Here is a tiny trained network, its code and every weight. The questions are about switching its units off for an input and a class, where a switched-off unit gives its printed mean instead of its output.

import numpy as np


def w(rows, s, z=0):
    codes = np.array(rows[::2]) - 128.0
    scale = np.full(codes.shape[1], s)
    scale[-1] = z or s
    return codes * scale


def f(y):
    return np.maximum(y, 0)


def log_softmax(a):
    a = a - a.max(-1, keepdims=True)
    return a - np.log(np.exp(a).sum(-1, keepdims=True))


def net(x, mask):
    res = np.array(x, float).reshape(1, 5) / 4 @ E
    y = f(res @ A[0][:, :-1].T + A[0][:, -1])
    res = res + np.where(mask, y, B[0][:, -1]) @ B[0][:, :-1]
    return log_softmax(res[-1] @ U[:, :-1].T + U[:, -1])


A, B = {}, {}
E = w([
[83,53,177,162,36,156,110],'x0',
[112,45,44,66,152,103,111],'x1',
[41,122,153,180,206,83,102],'x2',
[114,97,131,160,124,89,252],'x3',
[27,162,96,98,129,204,167],'x4',
],0.012)
A[0] = w([
[178,174,99,111,175,124,154,3],'neuron 1',
[121,84,140,137,107,122,111,70],'neuron 2',
[173,118,139,142,139,126,86,79],'neuron 3',
[124,96,142,156,77,152,125,88],'neuron 4',
[115,192,168,172,135,154,126,122],'neuron 5',
[138,72,82,104,118,137,122,71],'neuron 6',
[147,165,131,144,95,141,142,45],'neuron 7',
[23,149,106,76,134,212,185,93],'neuron 8',
[149,156,123,117,139,166,8,120],'neuron 9',
[151,175,101,108,183,118,139,63],'neuron 10',
[144,85,99,86,136,154,112,116],'neuron 11',
[151,178,172,181,121,139,144,67],'neuron 12',
[105,85,125,94,152,120,129,125],'neuron 13',
[147,100,140,147,130,87,173,103],'neuron 14',
[184,127,115,93,84,168,178,44],'neuron 15',
[112,98,131,144,91,154,63,64],'neuron 16',
[145,150,149,179,122,154,147,5],'neuron 17',
[128,154,143,155,131,136,105,38],'neuron 18',
[141,103,119,156,130,109,234,93],'neuron 19',
[148,128,118,134,106,72,115,89],'neuron 20',
[130,84,90,102,145,121,127,91],'neuron 21',
[86,92,90,124,147,86,96,78],'neuron 22',
[137,91,109,193,144,126,197,60],'neuron 23',
[115,109,159,140,108,145,105,91],'neuron 24',
[142,152,117,118,154,102,169,90],'neuron 25',
[68,113,146,201,197,100,113,83],'neuron 26',
[175,74,165,128,148,78,113,19],'neuron 27',
[100,45,148,156,76,142,158,40],'neuron 28',
[123,70,102,85,142,104,141,98],'neuron 29',
[180,87,167,148,137,68,127,64],'neuron 30',
],0.016,0.0025)
B[0] = w([
[147,199,113,101,164,75,112,202],'neuron 1',
[104,160,127,121,150,112,140,179],'neuron 2',
[95,91,171,103,87,153,93,183],'neuron 3',
[140,163,112,114,169,46,110,197],'neuron 4',
[178,124,91,189,83,149,102,197],'neuron 5',
[186,180,86,178,97,142,125,190],'neuron 6',
[160,109,122,169,113,130,121,168],'neuron 7',
[104,141,191,50,54,150,85,250],'neuron 8',
[68,75,128,120,239,215,145,240],'neuron 9',
[110,191,187,127,147,50,117,200],'neuron 10',
[148,102,116,184,108,144,139,186],'neuron 11',
[153,159,115,214,83,143,120,200],'neuron 12',
[164,160,92,179,81,161,145,177],'neuron 13',
[86,53,130,100,154,175,93,206],'neuron 14',
[219,31,77,70,144,106,249,220],'neuron 15',
[120,174,133,113,200,99,121,198],'neuron 16',
[108,142,91,183,105,129,125,171],'neuron 17',
[135,125,82,143,110,159,148,156],'neuron 18',
[47,104,130,152,192,212,105,246],'neuron 19',
[119,136,168,104,97,149,125,176],'neuron 20',
[121,158,117,194,104,133,103,182],'neuron 21',
[162,134,77,176,87,137,145,198],'neuron 22',
[85,128,105,141,196,185,130,216],'neuron 23',
[162,190,99,114,168,100,141,174],'neuron 24',
[113,173,147,114,157,107,113,184],'neuron 25',
[255,29,111,71,122,90,225,247],'neuron 26',
[105,121,174,83,60,129,77,213],'neuron 27',
[99,196,139,121,193,46,121,233],'neuron 28',
[142,140,113,220,116,138,114,197],'neuron 29',
[104,134,166,74,65,139,74,229],'neuron 30',
],0.0099,0.015)
U = w([
[71,66,112,150,207,209,121,248],'0',
[176,133,94,253,50,142,120,142],'1',
[128,185,127,115,184,11,115,58],'2',
[101,93,163,51,5,151,91,76],'3',
[226,17,97,92,113,97,212,137],'4',
],0.015,0.0014)

Each question gives the input, the list of numbers given to net, and the class t.
The units are the neurons (one row each of A and B). Each row of codes is followed by its name. A weight is (code - 128) times the scale printed after its matrix; where a second scale follows, it is the last column's (A, B and U).
mask holds one flag per neuron, in row order. A switched-off neuron (its flag False) gives its mean, the last column of its row in B, instead of its output. The means were averaged over made-up inputs and are rounded, as every weight is.
A unit's drop is (log p(t) with every unit on - log p(t) with that unit switched off) / (log p(t) with every unit on - log p(t) with every unit switched off).
The circuit of an input: a set's keep is (log p(t) with only the set's units on - log p(t) with every unit switched off) / (log p(t) with every unit on - log p(t) with every unit switched off). Starting from the 12 units with the biggest drops (on a tie, the unit counted first), units are removed one at a time, each time the one whose removal leaves the highest keep (on an exact tie, the one counted first), for as long as the keep stays at least 0.8.
units of the circuit, in order: the units of the circuit, biggest drop first
most important unit: the unit with the biggest drop
k most important neurons: the k neurons with the biggest drops, biggest first
drop when u is switched off: that unit's drop, to one decimal
input [-4,-5,-8,-3,-2], class 4: units of the circuit, in order -> neuron 15
input [-2,-3,0,2,-3], class 1: 4 most important neurons -> neuron 8; neuron 9; neuron 12; neuron 28
input [2,0,-4,-6,-3], class 0: 2 most important neurons -> neuron 9; neuron 26
input [6,-4,-2,-5,4], class 2: units of the circuit, in order -> neuron 4; neuron 16
input [-6,0,2,4,7], class 3: 2 most important neurons -> neuron 8; neuron 28
input [-2,-7,-6,7,3], class 0: 3 most important neurons -> neuron 19; neuron 26; neuron 23
input [-7,-4,-3,-1,-8], class 3: 2 most important neurons -> neuron 30; neuron 3
input [-3,-5,-5,4,4], class 1: 2 most important neurons -> neuron 26; neuron 9
input [-6,-4,-1,-5,6], class 2: 4 most important neurons -> neuron 10; neuron 19; neuron 1; neuron 30
input [-3,7,-2,6,-2], class 1: 3 most important neurons -> neuron 9; neuron 29; neuron 6
input [-1,-5,3,1,-6], class 3: 2 most important neurons -> neuron 30; neuron 27
input [-5,-3,-1,-5,-3], class 0: 4 most important neurons -> neuron 9; neuron 28; neuron 4; neuron 3
input [6,6,3,-1,-2], class 1: 2 most important neurons -> neuron 22; neuron 13
input [-2,5,-6,-8,-7], class 0: most important unit -> neuron 9
input [-2,8,0,7,6], class 1: 2 most important neurons -> neuron 9; neuron 29
input [5,4,5,6,8], class 3: 2 most important neurons -> neuron 8; neuron 9
input [-1,2,2,-7,-6], class 0: 2 most important neurons -> neuron 9; neuron 8
input [4,-5,7,6,-6], class 4: drop when neuron 8 is switched off -> 0.8
input [8,-3,2,6,8], class 2: drop when neuron 28 is switched off -> 1.5
input [3,2,7,-5,0], class 4: units of the circuit, in order -> neuron 26
input [-2,-5,-7,-6,5], class 4: drop when neuron 23 is switched off -> 0.3
input [0,2,-4,-5,-2], class 0: drop when neuron 17 is switched off -> 0.0
